Here is a tiny trained network, its code and every weight. The questions are about switching its units off for an input and a class, where a switched-off unit gives its printed mean instead of its output.

import numpy as np


def w(rows, s, z=0):
    codes = np.array(rows[::2]) - 128.0
    scale = np.full(codes.shape[1], s)
    scale[-1] = z or s
    return codes * scale


def f(y):
    return y / 2 * (1 + np.tanh(0.7978845608 * (y + 0.044715 * y**3)))


def log_softmax(a):
    a = a - a.max(-1, keepdims=True)
    return a - np.log(np.exp(a).sum(-1, keepdims=True))


def net(x, mask):
    res = np.array(x, float).reshape(1, 4) / 4 @ E
    y = f(res @ A[0][:, :-1].T + A[0][:, -1])
    res = res + np.where(mask, y, B[0][:, -1]) @ B[0][:, :-1]
    return log_softmax(res[-1] @ U[:, :-1].T + U[:, -1])


A, B = {}, {}
E = w([
[185,207,209],'x0',
[188,181,46],'x1',
[218,136,73],'x2',
[236,1,140],'x3',
],0.0067)
A[0] = w([
[144,184,242,83],'neuron 0',
[107,58,181,125],'neuron 1',
[179,47,138,110],'neuron 2',
[170,124,138,80],'neuron 3',
[181,121,42,82],'neuron 4',
[91,43,165,121],'neuron 5',
[166,185,157,75],'neuron 6',
[146,155,19,109],'neuron 7',
[108,106,89,254],'neuron 8',
[146,140,137,105],'neuron 9',
[4,135,132,120],'neuron 10',
[139,105,99,150],'neuron 11',
[149,111,113,94],'neuron 12',
],0.017,0.008)
B[0] = w([
[22,110,122,208],'neuron 0',
[195,87,62,198],'neuron 1',
[80,182,223,225],'neuron 2',
[143,114,94,139],'neuron 3',
[114,196,169,197],'neuron 4',
[176,51,54,207],'neuron 5',
[111,57,119,163],'neuron 6',
[253,165,115,209],'neuron 7',
[82,202,157,236],'neuron 8',
[136,108,123,126],'neuron 9',
[105,197,59,254],'neuron 10',
[84,131,144,163],'neuron 11',
[106,118,150,136],'neuron 12',
],0.025,0.0089)
U = w([
[107,163,253,77],'0',
[160,1,222,117],'1',
[59,209,112,63],'2',
[196,172,139,159],'3',
[99,150,48,49],'4',
[73,188,134,253],'5',
[15,114,139,143],'6',
],0.0087,0.011)

Each question gives the input, the list of numbers given to net, and the class t.
The units are the neurons (one row each of A and B). Each row of codes is followed by its name. A weight is (code - 128) times the scale printed after its matrix; where a second scale follows, it is the last column's (A, B and U).
mask holds one flag per neuron, in row order. A switched-off neuron (its flag False) gives its mean, the last column of its row in B, instead of its output. The means were averaged over made-up inputs and are rounded, as every weight is.
A unit's drop is (log p(t) with every unit on - log p(t) with that unit switched off) / (log p(t) with every unit on - log p(t) with every unit switched off).
The circuit of an input: a set's keep is (log p(t) with only the set's units on - log p(t) with every unit switched off) / (log p(t) with every unit on - log p(t) with every unit switched off). Starting from the 12 units with the biggest drops (on a tie, the unit counted first), units are removed one at a time, each time the one whose removal leaves the highest keep (on an exact tie, the one counted first), for as long as the keep stays at least 0.8.
units of the circuit, in order: the units of the circuit, biggest drop first
k most important neurons: the k neurons with the biggest drops, biggest first
input [-2,-4,-3,3], class 4: units of the circuit, in order : neuron 5
input [8,4,3,-6], class 6: units of the circuit, in order : neuron 0; neuron 6
input [2,8,-5,-3], class 3: units of the circuit, in order : neuron 0; neuron 7
input [1,-5,1,6], class 1: units of the circuit, in order : neuron 10; neuron 5
input [-6,-1,-3,0], class 4: units of the circuit, in order : neuron 5; neuron 2
input [6,5,-4,7], class 0: 3 most important neurons : neuron 10; neuron 2; neuron 5
input [-4,-5,-3,-6], class 4: 3 most important neurons : neuron 2; neuron 5; neuron 4
input [-3,5,-6,4], class 0: 2 most important neurons : neuron 10; neuron 0
input [7,-3,5,5], class 6: units of the circuit, in order : neuron 0; neuron 7
input [-1,4,-6,7], class 0: units of the circuit, in order : neuron 2; neuron 10
input [-4,3,2,-3], class 3: 3 most important neurons : neuron 7; neuron 0; neuron 2
input [-1,-7,-3,4], class 1: units of the circuit, in order : neuron 5; neuron 10
input [2,1,2,-1], class 3: 4 most important neurons : neuron 2; neuron 0; neuron 10; neuron 8
input [-7,-8,4,6], class 1: units of the circuit, in order : neuron 10
input [-5,-2,-3,6], class 1: 3 most important neurons : neuron 5; neuron 10; neuron 1
input [-5,2,-7,4], class 4: 2 most important neurons : neuron 5; neuron 1
input [2,3,-7,7], class 1: units of the circuit, in order : neuron 10; neuron 4
input [6,-1,7,-7], class 6: units of the circuit, in order : neuron 0; neuron 6
input [8,-2,6,8], class 0: 3 most important neurons : neuron 2; neuron 10; neuron 5
input [-7,5,2,-1], class 3: units of the circuit, in order : neuron 7
input [-7,3,-5,6], class 0: 3 most important neurons : neuron 2; neuron 10; neuron 8
input [-5,3,3,-1], class 3: 3 most important neurons : neuron 7; neuron 2; neuron 0
input [2,8,6,7], class 0: 2 most important neurons : neuron 2; neuron 4
input [1,0,-1,3], class 1: 4 most important neurons : neuron 10; neuron 4; neuron 0; neuron 8
